Table B holds the same points as the rows below and some others, measured another way and shuffled. Each row below is followed by which row of B it is.
B:
1: [ 279  -45 -145  105  207  -97  254  -60 -133   86 -132  -15    7    5
   28  -88  430 -131   31  108  247  405  158  146 -209   62   -7    7
  362  -53 -254  248   53   81  202 -363  237  418   15 -402   86  314
 -184]
2: [  20   10   29  123  -43  124 -126  -26    1 -154   19  -68   56    8
  -28 -151  -10   77  -95   81   66   11  -49   63  -39  -49  -67 -151
   94  -48  -35  -24    9 -151  -27  -29  -81 -178  -85   42  -91  -88
   75]
3: [ 153  -62  -57   84   29  -48   57  -45 -159  -31   13  -52   56   23
    8 -100  216  -82  -10   65  127  133   76   43  -50   63   -8   54
  138  -17  -60  162   -2    3  137 -135   27  159   56 -183   91   88
  -45]
4: [   4  -56   -9  120    6  -71  -44  -56 -130  -80   44  -68   71  -40
   81  -97   35  126   15   22   52  -10   35   58   -3   55   91  -92
    6  -76    0    2   50  -25   59   -4  -89  -63  -19  100  -20 -107
  -49]
5: [  13   -9   13  136  -68   59 -116  -53 -117 -114   86 -127   92   -3
   10 -103   19  139  -72   54   58  -49  -37   50    9   42   48 -101
   -9  -78   79  -46   12  -79    3   26 -136  -72  -48  152  -27 -177
   16]
6: [ -70 -101   -5   34  -39 -107    6   13 -100  -89   45  -83   11  -50
   70  -83  -57   41   29   12   -7  -96   61    5   39    8   48   22
  -38  -12  -20   31   35   -8   11   62 -106 -142    5   56  -10  -76
   48]
7: [ -42  -13   75   68  -36   82 -102  -12  134 -252  -60   33    3    5
   23 -217 -135   48 -122  174   36   -4  -38  -27  -68 -223 -134 -205
  141  -49 -233   -4  -48 -179   37  -78 -115 -358 -106  -45 -191  -19
  134]
8: [  55  -25  -50  112   53   -1   38  -29  -91  -31  -37 -104   27  -43
   23  -97  118   76  -26   58  117   99   40  105  -94   18   25  -97
  132  -68  -83   19   69  -24   24 -100   11   52  -74   -5  -40   -4
  -38]
9: [-115  -12  -49  135 -265 -165   22   28  249   48  342  -58  -37   62
    2  154 -306   17   92  152 -175   53 -267  -48  146 -119   89  -75
 -292 -104   35 -102 -186  117 -366   18 -340 -313  -77 -138   53 -208
  146]
10: [ -57  -25  -16  -93 -157 -156  203   11  207   41   64 -111    5  146
  -30 -233 -152   -5  181   41  -26   39  -33  -64 -115    3   67  167
  -97  -33   88    4 -283  137  -65  -59 -181  -42  156  -57   95 -477
  141]
11: [ -98  -82   -4   53   28  -66   15    7  -60  -88  -21  -84    5  -73
   85 -112  -57  115   45  -16   13  -74   85   91   -7    7   51  -53
   27  -36  -56  -19  104  -36  -23   59  -44 -174  -56  123  -88  -83
   21]
12: [-113  154  141 -189 -107 -128 -109  436 -328 -237  176 -145 -156  -64
  -53  161  203 -214  -58  -15   80  -98  111  109 -111   15  -12 -135
   34  -44  317  179  128 -127 -211  221  127  -64  -61 -254  -38  223
 -121]
13: [ -71   30   53   -2  -59  -22  -46  147 -231 -172   89 -155  -12  -20
   20   -7  110  -24  -77   45   76  -96   63   92  -29   -2    7  -27
   37  -61  134   86   56  -66  -64  117    0  -34  -56  -72  -26   66
  -32]
14: [ -94  -73  -15  -64 -125  -90  242   17  176   15   40 -142   14  189
   12 -280 -128  -40  169   15  -38  -36   22   25  -42   11    9  332
  -43   23  104  101 -274  137  -83    3 -140  -58  169 -131  121 -382
  181]
15: [-161  -47  -66   74 -297 -240   60  101  300   91  322  -68 -119   -3
  -14  188 -404  -35  115  137 -226   21 -279 -121  141 -169   72  -62
 -345  -49  -22  -96 -186  144 -430   24 -378 -392  -83 -168   49 -199
  224]
16: [ -38   12    8 -132 -183 -208  245    4  344   65  125  -42   20  268
  -42 -278 -165  -49  313   11  -61  124  -44  -36 -133   57   90  213
 -116  -41  183   36 -396  175 -101  -85 -176  -59  258 -149  155 -613
  116]
17: [-178  -59   18 -307 -313 -403  379  -13  531   99  192    8   13  347
  -36 -338 -440  -92  493   -4 -203   31  -47 -226  -87    7  146  407
 -339  -30  193  -46 -576  304 -100  -11 -323 -197  420  -95  211 -898
  249]
18: [-130  -24  -61   98 -275 -211   30   57  243   71  305  -80  -81  -15
   -7  178 -352   36   72  162 -177   35 -279 -121  108 -154  109 -135
 -324 -100  -19 -142 -167  127 -360   -2 -375 -320 -106  -80   21 -227
  167]
19: [  -6  -64  -25   31  -25  -40  -48   -5 -116  -77    3  -88   10 -109
  -17  -62  -18   50  -30   25   52  -23   38  -30  -33   -4   14 -108
   11  -27  -83  -60  109  -75   32    0  -62  -90  -54  136  -66  -54
   50]
20: [ -26  -80  -32   91  -45   26  -37  -20 -135  -74   -4 -167   40  -75
    7 -119  -24   88  -78   36   54  -97    5    4   -1   -9   -3   -3
    4  -14  -33  -19   49  -49   10   26 -118  -70  -57  125  -28  -99
   99]
21: [-171  -71  -65   92 -216 -179   98   66  220   58  234 -102  -82    6
   35  105 -326   15   89  120 -170  -22 -193  -42  126 -145   66    7
 -252  -52  -36  -63 -142  134 -347   41 -304 -318  -84 -124   28 -160
  189]
22: [ -28  -76   18   15  -47  -52  -48   76 -107  -97   52  -80   -9  -32
   11  -96   -4  -38   33  -49    0  -87   71   49   26   63  -13   39
   10   54   62  104   51  -68  -36   78  -54 -160   35  -10   18  -53
   66]
23: [  -9  -44   14   95  -60  118  -66   -9  -21 -155  -26 -112   31   -4
  -12 -178  -42   39 -138  109   59  -60  -28   10  -18 -100 -102  -34
   93   -5  -88   26  -24 -118    5  -23 -115 -162  -73    0  -70  -48
  149]
24: [ 528  -44 -237  153  355 -239  319   12 -141  254 -250   75 -131 -140
   18   13  665 -256   44  119  345  726  174  147 -374  103   -3 -200
  554    8 -460  447  124  119  262 -683  362  615  -15 -705  136  591
 -327]
25: [ -27  -33   38  111  -54   36  -89  -32  -84 -137   97  -90   84   42
   47 -131    2  101   -2    5   16  -78   18  107   50   71   42  -17
    0  -41  115   18    8  -73  -19   77 -103 -142    4   99   -9 -167
   15]
26: [   0  -51  -17   56  -99  -13  -85   53  -18  -38   65 -110  -23  -73
  -56  -59  -81   16  -10   -6   -7  -35  -48  -14   -1   19  -14  -81
  -39   34   16  -12   30  -77 -108   12 -139 -183  -37   68  -10 -149
  126]
27: [ -70  -52  -16  124   21   54   19  -32  -60  -84  -21 -147   48  -17
   64 -147   -7  146  -22   25   53  -57   39  148  -11    2   20  -16
   73  -54  -24  -19   63  -37  -44   37  -46  -97  -87  103  -73  -93
   39]
28: [ -27  -82   -1   51   37  -53  -42  -25  -89  -94   30  -16   36  -49
   42  -81    5   56   86  -62   12  -21  115  104   30   92   42  -60
   42  -11  -20  -13  157  -85   10   62   14 -160   -4  128  -56  -44
  -17]
29: [ -82  -97   31   43  -42  -47  -45   44  -73 -105   45  -94    6  -29
   65 -135  -72   62   55  -66  -34 -148   72   78   55   78   36   37
  -25   43   82   65   46  -55  -47  115 -106 -227   26  104   -9 -160
   68]
30: [  17 -130  -77   37    4   49  -33  -36 -182  -33  -23 -133    7 -161
  -71  -17    5   37  -46  -34   49  -61  100    7   40   73  -12  -26
   37   45 -109 -104  250 -109   24   45    8  -40  -69  265  -64   12
   99]
31: [   0 -245  -54 -103 -120 -138  213  -56  108   88  119  -73 -132  -61
   16   51 -217   76  177  -34 -190  -98  174  -67  203  266  266  137
 -169  148   15  -80   73   82   12   20 -186  -91  152  450   51 -401
  116]
32: [  64  -79  -69  225   80   48  -16  -38  -63   28  -65 -139   45  -50
   53 -186   90  125   21  -60   79   44   15  204  -43  108    5  -34
  136   28  -14  104   73  -33  -55  -74  -36  -46  -55    9   14  -91
   18]
33: [ -53  -69   -7  133   16   26   20  -61 -105 -108   18 -119   87   30
  100 -154   29  121   -9   37   49  -67   61  142   32   23   34   50
   57  -63    8   31   29  -18   15   48  -54  -66  -30   55  -24  -71
    6]
34: [ -30 -160  -33  -28  -68  -71  117  -28   29   10   67  -96  -67  -54
   24  -15 -132   88   94  -15  -91  -84  122    6  110  156  160   57
  -76   68    4  -59   82   19  -15   36 -121 -105   53  310   -4 -259
   83]
35: [-128  156  109 -101 -121  -19  -81  372 -344 -231  140 -252 -113  -58
  -37  130  195 -116 -183   81  120 -132   40  112 -110  -63  -23 -109
   42  -95  274  127   79  -96 -209  194   60   16 -147 -209  -57  206
  -72]
36: [ -36  -87  -11  -39  -13   48   14  -50   23 -119  -41  -28   46   10
  -71 -190  -74  -36   40   -3   32  -20   97    4  -17  -27 -103   57
   85   20 -128  -68   73 -119   37   29   26 -167   20   93  -80  -75
  155]
37: [  18  -60  -66  -31  117   29  -10  -41   52  -64  -99   79  -14 -120
 -133  -47  -13  -66   82  -38   70  177  133   66  -87  -45 -138 -193
  201   -5 -331 -173  317 -196  -20  -52  221 -188 -112   88 -204  176
   68]
38: [ -62    9  109   66  -12  170 -125   -1  341 -311 -114  130  -51   24
   -2 -253 -236   32 -133  216    1   56  -61    6  -86 -328 -233 -323
  240  -28 -378  -34  -38 -276  -29 -127  -77 -564 -175  -95 -312   39
  201]
39: [  37  -44    1  118  -58   10  -77  -66 -166 -115   93  -98  102   15
   27  -96   65   67  -58   61   64  -37    6   24   31   45   40  -15
   -2  -63   53   20    0  -51   71   15 -111  -14    5   61   27  -93
    1]
40: [ -67   -3   72  106  -42  218  -57  -41  162 -305 -126  -27   17   45
   24 -280 -145   66 -260  296   76  -32  -72  -24  -80 -361 -223 -152
  221  -74 -334   -8 -110 -190   54 -110 -126 -330 -181 -103 -239   56
  214]
41: [ -32  -31   40  123  -33  119  -48  -73  -14 -220   -3  -59   89   69
   55 -204  -21   72 -127  157   64  -48   -4   53    4 -127  -80  -27
  115  -74 -104   24  -52 -106   63  -14  -93 -164  -65  -25  -92  -17
   84]
42: [ -10 -120  -48  156  101 -106   43  -45  -92  -10  -49  -69   36  -66
  148 -153   43  133   92  -53   38    1   93  154   -8   91   86  -16
   73  -10  -60   96   88   23   28  -28  -37  -86  -13   35   -4  -62
  -47]
43: [  -2 -101  -23   46  -11  -14  -33  -32 -157  -86   29  -85   42  -64
    5  -73   17   33   -2  -14   34  -67   94   28   45   69   21   10
   18    5  -27  -14  128  -71   51   54  -33  -70   -1  144  -21  -36
   41]
44: [ -96  -55  -11   89  -66  -51   18   39   90  -34  102  -74  -14   19
   36  -63 -127   36   95   -7  -62  -24  -28  114   54    1   13    5
  -40   -6   26   18   -8   -4 -199   60 -107 -258  -35  -40  -11 -123
   94]
45: [ -60  -71   -8   17  -76  -69  126  -46  -19  -69   55 -118   72  109
   61 -190  -35   33   55   67   17  -56   41   19    1    0   46  187
  -26  -55   45   51 -141   74   41   20 -120  -11   87  -28   62 -213
   69]
46: [  -3  -66  -49   96   -9   11   37  -36 -156  -58  -24 -174   38  -61
   32  -96   50   94  -97   92   95  -35   27   24  -33  -27   24  -10
   53  -59  -74   -8   44   -7   48  -29  -74   46  -76   73  -31  -33
   40]
47: [ -27  -16   16  -78 -119 -185  138    2  209    6  109  -11   26  173
   -8 -218 -111  -28  252  -14  -44   82    3   -7  -82   71   80  114
  -75  -31  127   41 -238   93  -53  -44 -130 -111  193  -85   98 -437
   64]
48: [-100  -78   14   70   12  -57    0    2  -67 -103   14  -87   23  -37
  105 -123  -51  129   54  -23   -2  -98   82  116   23   43   72  -26
   10  -33   12    4   78  -32  -26   83  -65 -182  -29  131  -65 -124
    7]
49: [   3  -51   -2   88  -14   10  -80  -37  -99  -96   48  -71   55  -38
    6  -89   11   81    1   -5   38  -26   39   66   17   62   28  -81
   24  -30    7  -32   96  -91    6   33  -53 -115  -29  137  -43  -96
   16]
50: [ -50 -118  -16   78  -32   50   94  -54  -72  -80   40 -149   44   55
   71 -130   -6   70   -4   37    1 -112   97  117   98   66   40  181
   31   11   33   51    7    9    7   67  -72  -38   23   89   21 -106
   75]
51: [  34 -221 -160  474  161  170 -187 -405 -122  -15 -173  -87  349  -80
   97 -424  -60  311  -28  -76  118  -36  -77  116   60  -29 -129   16
   97  -43 -304 -116  132 -108  153  -44 -143 -197 -105  244  -47 -111
  164]
52: [  27 -319 -123  -92 -205  -88  301 -157  350  241  199  -71 -134   16
  -71   59 -390   78  305  -81 -317  -60  117  -80  324  367  293  277
 -280  235   40 -185   12  139 -110    1 -273 -145  230  588  128 -648
  267]
53: [ 148  -17  -43   91  102  -99   32  -40  -72  -17   -7   29   33  -10
   25  -79  209  -13   82   20  124  236   88  115 -115   92   46 -140
  174  -62  -88   95   77  -25   91 -170   92   79   11 -127    8   59
 -141]
54: [  31  -57 -104  -39  132   77   23  -98   17  -69 -140   63   10 -142
 -174  -20   12  -72    7   39  125  217  132   14 -113 -123 -175 -208
  238  -57 -458 -263  358 -206   39  -92  265  -92 -169  120 -252  273
   85]
55: [ -18  -50  -22   93   -6   64  -21  -55 -103 -105    4 -115   72  -16
    5 -119   22   76  -54   54   74  -30   37   72   -4  -12  -18  -18
   67  -57  -53  -43   73  -72   18   19  -30  -54  -64   90  -59  -34
   50]
56: [ -40 -125  -58  218   96  -67 -123 -183 -104  -65  -64  -25  158 -127
  112 -207  -76  248   54  -49   55  -26    9   46   -7    1   47 -167
    4  -91 -177 -123  146  -70   99    2 -110 -217  -80  255 -103 -141
    6]
57: [ -38  -85   -7   57  -32  -27   -2  -36 -138 -111   25 -108   56  -26
   51 -115   -4   67  -29   45   41  -88   61   14   22    7   32   30
    5  -39  -22    5   34  -28   64   44  -87  -63   -5   94  -20  -78
   42]
58: [   8  -86  -29   74  -43   23  -26  -40 -177  -88   29 -140   57  -47
    3  -87   31   51  -72   45   60  -76   46    4   30   26   11   28
   13  -18  -18   -6   63  -51   62   28  -82   -8  -20  118   -3  -52
   64]
59: [-132  -53  -42   75 -168 -196   39   50  155   22  205  -61  -62  -29
   39   88 -262   44   96   90 -130    2 -142  -42   82  -97   94  -91
 -212  -70  -35  -80  -76   85 -257   28 -255 -295  -73  -45   -7 -163
  111]
60: [ -27  -75  -32   12   65  -41   -3  -40  -36  -86  -42   11   14  -88
  -12  -76  -21   25   61  -13   46   53  111   50  -37  -12  -23 -119
   96  -36 -186  -94  196 -106   25   -2   71 -155  -62  114 -130   41
   23]
61: [  92  -97 -134 -260  133   20  -68 -174  -16 -132  -99  301   36 -219
 -395  127  -24 -326   88   -4  119  337  245 -214  -80 -162 -305 -285
  220  -45 -700 -500  608 -375  187  -58  474 -152 -114  227 -336  517
  131]
62: [-139  -53  -17   35   25   -6   33  102  -32  -52  -84 -180  -73 -134
   35  -98  -83  127   -4  -28   25  -96   58  124  -69  -28    6  -88
   61    1  -57  -38  141  -53 -151   64  -26 -189 -142  137 -138  -82
   84]
63: [  93  -46  -79  -33   67   40  -58  -95  -29  -81  -53   84   35 -117
 -189   -8   36 -106   10   30  113  210   94  -47  -83  -63 -145 -212
  167  -43 -346 -214  290 -211   77  -92  190  -80  -93   98 -169  199
   66]
64: [ 151  -41 -107  -74   42   70  -99  -85  -47  -65  -65   88   12 -176
 -292   41   43 -176  -42   44  137  253   71 -139 -114  -91 -207 -267
  177  -18 -420 -267  343 -262   92 -132  212  -50 -119  114 -186  264
  119]
65: [   9  -79  -68  -20   91  -33   18 -112  -76 -104  -67   56   46 -113
  -60  -25   18  -18   14   61   99  128  136  -27  -56  -86  -59 -158
  133  -91 -348 -191  263 -129  127  -52  147  -63  -96  128 -178  185
   12]
66: [ -95  -17  -45  119 -218 -194    3   13  195   32  288  -36  -33    9
   16  134 -272   50   88  140 -138   63 -227  -72   99 -109  112 -148
 -264 -117  -11 -122 -132   94 -283   -6 -312 -288  -80  -68   15 -199
   98]
67: [  38  -64  -23  170    0   74 -144  -70  -55  -68   14  -69  102  -22
  -19 -187   -2   77   11  -58   46   -8  -18   97   10   63  -54  -57
   55   14   -2    0   69 -125  -28    8  -73 -178  -23   84  -13 -127
   84]
68: [ -35 -142  -70  299  100   90  -78 -240 -119  -87  -76  -88  243    9
  119 -322   -9  205    5  -31   87  -65    9  151   51  -10  -57   73
   84  -66 -134  -24   66  -58   94   31  -78 -144  -48  115  -32  -82
   76]
69: [ -14  -58    6   62    3 -141  -75  -10  -88  -79   48  -15   23  -90
   66  -62  -23  106   72  -25   12   -4   48   27  -16   64  104 -174
  -25  -52  -15  -24   96  -51   27   11  -83 -165  -13  138  -52 -128
  -49]
70: [ -99  180  144 -201  -87 -107  -80  413 -346 -239  176 -158 -136  -38
  -56  160  259 -187  -51   -9  109  -71  139  148 -136   52   20 -134
   60  -78  352  154  138 -119 -187  217  174   21  -57 -214  -44  201
 -171]
71: [  -1 -129  -40  -19   -4  -99  -66   10 -156  -46    7  -51  -26 -187
  -32   -6  -42   23   42  -75    5  -59  115  -48   23   89   47 -102
  -26   46  -87  -76  230 -100   41   50  -28 -137  -15  253  -61  -44
   51]
72: [  18 -113  -32  130   -8  -27 -138  -66 -112  -65    3  -54   89  -86
    8 -162  -43   69   19  -60   29  -53    5   -3   22   44  -23  -52
   -6   22  -56   -7   88  -99   42   21 -115 -188   -2  125  -10 -113
   89]

[-365  351  -22  -28   68 -118  199  380 -499  296  200   79  230  271
 -112  242   15  195  308  144  -90 -188  -44  109 -121 -351  341  -69
  268  -68  400  -38 -112]	72
[-132  348  -22 -156    2 -106  327  155 -236  277    0 -212 -104  393
  219   49   90  129  300  238 -180  -47  229  188   52 -328   98   86
  230   59  368 -135 -118]	67
[-261  345   -5  195    4  -87  205  257 -362  114  120 -139 -113  366
  -11  129   78   35  187  240    1   18  -92  295 -145 -261  113   90
  255  -88  363  -64   93]	38
[-127  -76 -139 -172  107   15   75  129 -417  195   31  113  192 -289
  119  244   29    1  332  -49  -27 -242    0 -442  152 -143   67   69
   50   -3  221  -97 -134]	68
[ -38 -293 -130   21  132  -11 -513  -61   20   59   26  200   22   59
  -85   26 -152   -5  -54  -17  -60 -124  -42 -294   56  269  393  -46
  -61  -54   87  -56 -107]	65
[  52  211   91  283    7  258  151 -101   89   32   31  -72  -33   78
  -87  -82 -154 -155  -37   49 -154  257   33  165 -249   69    5  139
 -101  120   81  -25 -123]	71
[ 218 -233    3  235  -52  131 -358 -335  607 -124   62  -75 -332  -47
 -185 -196 -417 -208 -367  -26 -300  241  -99 -312   57  400  -53   -5
  -60  -49 -493 -249  -80]	25
[  23 -221  -60  134   92   77 -482 -133  418   48  181  184  -26  -38
 -308 -108 -389   -5 -264  -47 -246   27  -91 -444   39  333  239 -147
  -57  -27 -364 -186 -223]	43
[ 166 -212  123  358  -72  279   79 -167   14  -77  106   15  -36 -508
 -322   68 -283 -362 -145 -177  -83  156 -189 -350    3  149 -236    6
  -50  -76 -310 -217   50]	7
[-151  478  146  263  -42   29  330  231 -310    2  121 -211  -21  241
    6   44   27   37  100  125   26  227 -187  523 -360 -170  -49  154
  131  -71  183  -11   57]	10
[  78   30   33 -137 -164  -66  140   44   35  -89 -334 -328 -158  425
  184  -29   82  225  128   98  -77 -101  139  292  226  -26 -366   32
  131   10  169 -167  151]	6
[  89  -94  164  -95  -70 -121  225  -25 -294 -237 -279 -191 -130   22
   61  211   80   28   61  117    8   -2 -176  258  -27   66 -308   64
  116 -184   21 -118  242]	64
[ 264  -76   88  303 -136  286  151 -202    1 -186  -46 -134 -135 -354
  -99   17 -229 -407  -55 -130  -81  247  -80 -123  -40  134 -361  207
  -94   -3 -136 -149   62]	56
[-173   14 -133 -163  178 -196 -231  107   72    1   46  180   11  204
 -160  113 -164  250   23  244 -221 -164  -98 -265   -3   95  137  -73
  123  -47  -94 -124 -192]	29
[ -39  143  113   29  -12   12  278   60 -448   24 -143 -166   -8  155
  173  145  160  -26  203   97   54   51  -18  401 -166  -96   30  155
   51  -47  410   16  104]	18
[-191  -71  -81 -284  146 -257  -14  175 -366  -14 -154   62   41  145
   91  275  141  272  227  220    0 -284 -110  -65   63  -29   30   -8
  162 -121  211  -71   35]	36
[ -23  175  165   52 -109   40  557  166 -556  215  -20 -247   -6   17
   73  157  161  -58  290   31   43  -32  121  241   83 -370 -137   40
  212  -36  343 -180  131]	26
[ -48   86   32  403   80  340  -97 -113  135   28  176   62   86 -193
  -98  -65 -213 -200 -126 -114  -85  284 -232  -68 -350  228  159  134
 -209   42  -62   44 -159]	45
[-309  393  -41 -114  120  -83  304  334 -613  133  138  120  298  -20
   10  339   15  112  380  127  -74 -103 -168   31 -276 -288  171  123
  153  -57  329   47 -177]	63
[ 204 -114  115 -206  -84  -62  231  -75 -181 -109 -392 -320 -187  140
  312   29  188   91  138   84   30  -28  140  270  179   37 -366  117
   36  -14  155 -158  171]	35
[ -71  -72  -21  393  222  272 -272  -53  165  115  462  336  155 -541
 -412  -28 -403 -210 -226 -133 -121  193 -290 -621 -234  252  242  -30
 -162   -4 -448 -125 -321]	21
[ -74  373  -50  472   94  212 -282   27  419   53  493   41  -73   22
 -219 -281 -440 -101 -258   -4 -202  428 -208 -119 -382  188  208  133
  -94   53 -374  -84 -350]	27
[  57 -164 -153  -40   85  113 -167 -121  150  246  105  122  -29 -133
  -80  -26 -249 -130   52  -15 -269  -93  225 -601  252   39  173  -17
  -15  120  -29 -224 -290]	28
[ -53  268   75  122 -196   70  383  311 -342   19   99 -183  131  -88
 -104  124  -79   39  223 -119   -5  -41  -95   54   67 -296 -388   30
  209  -74   25 -201   75]	34
[ -59  210  -11  -80   -1  -18  464   87 -405   73 -194 -292 -159  136
  375  135  269    1  357  208   24  -10  106  208   39 -261 -243  259
  124   49  427  -82   92]	44
[ 161  130   53    8  -99  102  153 -187  232   66 -174 -369 -303  328
  294 -193  -13  -39   20  102 -202  200  234  254   54   31 -120  167
   -4  115  118 -139  -49]	9
[-125  294   85  256  -58  174  261  306 -303  243  374   -8  249 -235
 -220   44 -169  -19  133 -185  -15   44  -98 -111  -64 -265  -28  -35
  120  -28  -53 -182 -128]	30
[-135   78  -47  183  253  -41 -202  -59  -41   51  154   79 -201  148
    3    5  -44  -79  -80  277  -54  192 -144   18 -304  165  390  142
  -19  -40   78   -3 -122]	32
[ -79   66  -23  -62   80   52  205   47 -276  357   16  -24   22  108
   90   75   70  -17  253  101 -108 -113  271  -88  119 -218  226   14
   86  105  387 -126 -144]	12
[-246  249  -27 -185  206 -282   97  183 -346 -203   25  170   68   41
 -105  367  -77  177  135  352 -153  -24 -396   21 -382   12   33  115
  161 -183  -40   21 -107]	16
[  51  317   14  -16  -52   98  439   60 -253 -100 -220 -265  -57   93
  287   62  113  -18  290  126  -24  111   74  285 -107 -137 -404  337
   -6  117  304  -17    8]	11
[ 104 -175   91  285  -63  290  207 -113    9  147  124  -54  -40 -436
 -213   23 -173 -278  -35 -160  -96   56   -5 -415  184  -26 -218  -50
   15    6 -195 -289    8]	22
[  -9  205   80  153  -13   75   17  -24  172  102    6 -217 -155  395
   86 -185  -38   84  -59  105 -115  189   70  335 -118   56   89   50
   11   53   89  -83  -62]	23
[ 112   -4   38   57 -169  107   51  -11   93  121 -156 -265 -116  352
   69 -143  -21   52   67  -34  -93  -44  281  170  257  -44 -118  -22
   63   86  219 -190   51]	31
[-330  309 -108 -316   75 -287  162  364 -436 -114 -119   31  192  267
   97  361   81  384  361  251  -89 -252 -258  134 -153 -168  -84   89
  232 -129  263   37  -28]	61
[  58  -72  -39  345  141  278 -483 -309  638  -51  212  163  -67 -117
 -226 -218 -466 -177 -385  -52 -298  339 -216 -321 -304  513  264   55
 -268   56 -426  -31 -322]	41
[-220  299  -61 -134   10 -227   42  301 -202  144  112  -62    0  412
  -17   93  -51  272  192  201 -151 -133    1  104   14 -220  136  -37
  288  -79  158 -143  -98]	70
[-313  410  -57  260  222  -49   -9  403 -471  196  435  144  119   75
 -132   68  -18   65  148  158  129   78 -162   57 -327 -193  341  113
  112  -39  197  -23 -169]	62
[  62 -237   88  220  133  179 -112 -160 -169 -120   52  242  123 -453
 -273  182 -208 -269 -115  -75  -24  112 -281 -255 -251  295  109   50
 -164  -93 -126  -14  -48]	19
[ 120  -36  106   36  -61  232  382    7 -318   38  -89  -98  150 -411
   54  122   10 -127  200 -173   24   -1   19 -130   70  -83 -347  110
  -57   45   56 -136    4]	40
